Look-ups in named tables: a row name and a column name give one cell, copied from the table.

Menidip:
,Sorogaf,Nuzibut,Kinubeg,Sosile
Zope,640,722,431,660
Vivi,57,-574,184,526
Faturi,-133,-382,86,-275
Sof,-28,146,-312,-46
Nez,220,184,-10,130
Vatel,726,-291,388,-825

What is the Sorogaf of Vivi in Menidip? 57
What is the Sorogaf of Vatel in Menidip? 726
What is the Sosile of Nez in Menidip? 130
What is the Nuzibut of Faturi in Menidip? -382
What is the Nuzibut of Vatel in Menidip? -291
What is the Kinubeg of Sof in Menidip? -312
What is the Sosile of Zope in Menidip? 660
What is the Sosile of Vatel in Menidip? -825
What is the Sosile of Sof in Menidip? -46
What is the Nuzibut of Zope in Menidip? 722
What is the Kinubeg of Zope in Menidip? 431
What is the Nuzibut of Vivi in Menidip? -574
What is the Kinubeg of Faturi in Menidip? 86
What is the Sorogaf of Nez in Menidip? 220
Which row has the largest Kinubeg? Zope

Fovufim:
	Kavuvuf	Baf	Vave	Tepub	Tugi	Tusor
Kap	64	87	50	47	56	23
Gaf	31	49	35	58	62	68
Roveb	45	49	44	76	85	52
Nabetef	79	55	67	78	66	82
Baselad	70	52	60	69	79	63
Metefi	60	62	68	68	75	76
Kol	39	74	35	50	56	58
Pudovot	46	51	48	49	74	88
Bon	80	76	78	40	57	63
Bul	31	35	82	42	75	39
Zasugaz	44	43	34	76	51	73
Nor	45	58	26	40	79	87

Bon, Baf => 76
Bon, Tepub => 40
Kol, Tusor => 58
Bul, Kavuvuf => 31
Nor, Tusor => 87
Bon, Vave => 78
Roveb, Vave => 44
Bul, Tugi => 75
Nor, Vave => 26
Baselad, Baf => 52
Bul, Tusor => 39
Which row has the largest Vave? Bul

Table Tus
	Lir	Naliduk	Mumenef	Dar
Fupef	238	205	12	181
Zemata	167	154	45	159
Lopu	60	73	51	66

Lopu, Dar => 66
Zemata, Mumenef => 45
Zemata, Naliduk => 154
Lopu, Mumenef => 51
Fupef, Dar => 181
Fupef, Lir => 238
Fupef, Mumenef => 12
Zemata, Dar => 159
Zemata, Lir => 167
Lopu, Naliduk => 73

Nav.tsv
	Muv	Pavas	Bofif	Gev	Fegom	Suk	Lim	Gesozi
Neleli	155	106	59	176	172	118	127	37
Vum	133	86	151	98	137	78	102	40
Megak	35	123	90	109	124	52	60	147
Kan	32	107	173	131	41	155	1	80
Vimose	83	101	125	136	101	116	44	128
Gume	161	55	95	142	127	74	81	69
Zuf	78	60	123	193	155	69	133	22
Bako	88	184	145	38	77	107	48	91
Saduzu	125	102	38	111	101	59	89	130
Gano	43	85	114	138	101	142	82	48
Mamamo	89	29	103	143	38	49	91	122
Bunu	81	62	151	30	113	33	119	47

What is the Lim of Gano in Nav?
82
What is the Fegom of Vum in Nav?
137
What is the Suk of Gano in Nav?
142
What is the Bofif of Megak in Nav?
90
What is the Bofif of Gano in Nav?
114
What is the Suk of Gume in Nav?
74
What is the Pavas of Neleli in Nav?
106
What is the Lim of Bako in Nav?
48
What is the Muv of Megak in Nav?
35
What is the Pavas of Mamamo in Nav?
29
What is the Bofif of Bunu in Nav?
151
What is the Lim of Gume in Nav?
81
What is the Gesozi of Zuf in Nav?
22
What is the Pavas of Bako in Nav?
184
What is the Gev of Mamamo in Nav?
143
What is the Bofif of Bako in Nav?
145
What is the Lim of Neleli in Nav?
127
What is the Pavas of Megak in Nav?
123
What is the Gesozi of Bako in Nav?
91
What is the Muv of Zuf in Nav?
78

